[[122 132 122 125]
 [132 131 129 128]
 [148 123  99 124]
 [153 133 126 132]
 [128 125 125 124]
 [127 125 126 125]
 [126 134 124 119]
 [120 133 123 130]
 [131 129 139 133]
 [127 127 118 131]]
->
[[132 122 125 122]
 [131 129 128 132]
 [123  99 124 148]
 [133 126 132 153]
 [125 125 124 128]
 [125 126 125 127]
 [134 124 119 126]
 [133 123 130 120]
 [129 139 133 131]
 [127 118 131 127]]

[[122 122 135 123 136 154 123 130 130]
 [137 120 121 124 126 126 129 127 122]
 [137 124 124 128 136 145 134 139 149]
 [148 125 110 129 135 125 137 140 141]
 [126 123 135 119 141 155 124 133 134]
 [133 138 126 114 132 120 120 124 117]]
->
[[122 135 123 136 154 123 130 130 122]
 [120 121 124 126 126 129 127 122 137]
 [124 124 128 136 145 134 139 149 137]
 [125 110 129 135 125 137 140 141 148]
 [123 135 119 141 155 124 133 134 126]
 [138 126 114 132 120 120 124 117 133]]

[[129 120 106 129 112 121]
 [129 119 106 129 112 121]]
->
[[120 106 129 112 121 129]
 [119 106 129 112 121 129]]

[[127 129 112]
 [127 130 112]
 [131 132 108]
 [130 126 143]
 [125 126 117]
 [135 131 135]
 [128 127 129]
 [129 127 106]
 [121 127 120]
 [129 124 108]
 [128 129 130]]
->
[[129 112 127]
 [130 112 127]
 [132 108 131]
 [126 143 130]
 [126 117 125]
 [131 135 135]
 [127 129 128]
 [127 106 129]
 [127 120 121]
 [124 108 129]
 [129 130 128]]

[[139 118 113]
 [112 123 148]
 [115 142 133]
 [115 123 138]
 [148 115 122]
 [129 110 100]
 [127 134 132]
 [136 108 128]
 [123 120 116]
 [111 122 138]
 [123 109 126]
 [140 129 110]]
->
[[118 113 139]
 [123 148 112]
 [142 133 115]
 [123 138 115]
 [115 122 148]
 [110 100 129]
 [134 132 127]
 [108 128 136]
 [120 116 123]
 [122 138 111]
 [109 126 123]
 [129 110 140]]

[[150 128 143 130 129 129 147 129]
 [117 128 133 130 129 131 145 130]]
->
[[128 143 130 129 129 147 129 150]
 [128 133 130 129 131 145 130 117]]
---
[[117 133 114]
 [131 124 128]
 [117 123  99]
 [125 134 130]
 [127 133 126]
 [122 125 113]
 [120 144 123]
 [129 122 131]
 [142 128 127]
 [120 121 136]
 [126 139 125]]
->
[[114 133 117]
 [128 124 131]
 [ 99 123 117]
 [130 134 125]
 [126 133 127]
 [113 125 122]
 [123 144 120]
 [131 122 129]
 [127 128 142]
 [136 121 120]
 [125 139 126]]

[[138 124 128 136 120 123]
 [138 125 114 125 124 117]
 [121 124 130 135 111 147]
 [141 125 129 136 119 119]
 [129 125 100 127 121 117]
 [129 121 117 146 130 117]
 [132 128 129 118 119 142]]
->
[[123 120 136 128 124 138]
 [117 124 125 114 125 138]
 [147 111 135 130 124 121]
 [119 119 136 129 125 141]
 [117 121 127 100 125 129]
 [117 130 146 117 121 129]
 [142 119 118 129 128 132]]

[[126 141 107 144 137 126 126]
 [117 127  99 108 110 101 112]
 [117 139 124 133 136 142 116]
 [147 128 130 108 117 136 135]
 [121 126 132 144 115 152 134]
 [133 125 138 117 134 109 126]]
->
[[126 126 137 144 107 141 126]
 [112 101 110 108  99 127 117]
 [116 142 136 133 124 139 117]
 [135 136 117 108 130 128 147]
 [134 152 115 144 132 126 121]
 [126 109 134 117 138 125 133]]

[[128 118 135 131]
 [123 116 131 126]
 [132 126 138 130]
 [129 136 136 135]
 [119 150 121 123]
 [116 129 130 129]
 [111 139 133 132]
 [118 133 131 130]
 [126 117 124 126]]
->
[[131 135 118 128]
 [126 131 116 123]
 [130 138 126 132]
 [135 136 136 129]
 [123 121 150 119]
 [129 130 129 116]
 [132 133 139 111]
 [130 131 133 118]
 [126 124 117 126]]

[[142 136]
 [114 134]
 [144 107]]
->
[[136 142]
 [134 114]
 [107 144]]

[[152 125 135 129 122 130 119 128 128 134 120 126 132 129]
 [133 134 133 121 124 133 123 128 127 119 143 129 127 127]
 [114 129 129 120 131 128 141 127 138 117 134 123 130 136]
 [136 129 136 119 127 127 122 127 103 118 116 125 123 126]]
->
[[129 132 126 120 134 128 128 119 130 122 129 135 125 152]
 [127 127 129 143 119 127 128 123 133 124 121 133 134 133]
 [136 130 123 134 117 138 127 141 128 131 120 129 129 114]
 [126 123 125 116 118 103 127 122 127 127 119 136 129 136]]

[[128 135 146 106 126 136 123 125 122]
 [121 111 127 136 129 125 144 134 145]
 [135 137 135 137 127 106 133 142 120]
 [108 121 135 123 123 151 122 133 134]
 [136 137 112 127 114 147 112 119 111]
 [135 145 126 124 120 134 111 130 106]
 [127 116 104 148 131 125 130 120 141]]
->
[[122 125 123 136 126 106 146 135 128]
 [145 134 144 125 129 136 127 111 121]
 [120 142 133 106 127 137 135 137 135]
 [134 133 122 151 123 123 135 121 108]
 [111 119 112 147 114 127 112 137 136]
 [106 130 111 134 120 124 126 145 135]
 [141 120 130 125 131 148 104 116 127]]

[[124 134 128 124 128 122 122 129]
 [131 134 142 125 123 139 125 125]
 [124 132 131 126 125 133 129 105]
 [132 125 128 128 121 126 124 127]
 [129 123 118 132 128 118 132 124]
 [130 129 129 126 121 129 123 129]
 [125 131 128 125 126 126 124 128]
 [127 131 126 129 134 130 134 129]]
->
[[129 122 122 128 124 128 134 124]
 [125 125 139 123 125 142 134 131]
 [105 129 133 125 126 131 132 124]
 [127 124 126 121 128 128 125 132]
 [124 132 118 128 132 118 123 129]
 [129 123 129 121 126 129 129 130]
 [128 124 126 126 125 128 131 125]
 [129 134 130 134 129 126 131 127]]

[[116 124 139 146 142 139]
 [139 142 148 138 116 121]
 [110 142 149 145 144 125]
 [144 142 132 117 116 101]
 [139 142 142 117 112 115]
 [139 142 132 107 116 125]
 [139 141 124 112 116 125]
 [139 112 117 121 127 142]
 [139 142 111 117 128 146]]
->
[[139 142 146 139 124 116]
 [121 116 138 148 142 139]
 [125 144 145 149 142 110]
 [101 116 117 132 142 144]
 [115 112 117 142 142 139]
 [125 116 107 132 142 139]
 [125 116 112 124 141 139]
 [142 127 121 117 112 139]
 [146 128 117 111 142 139]]
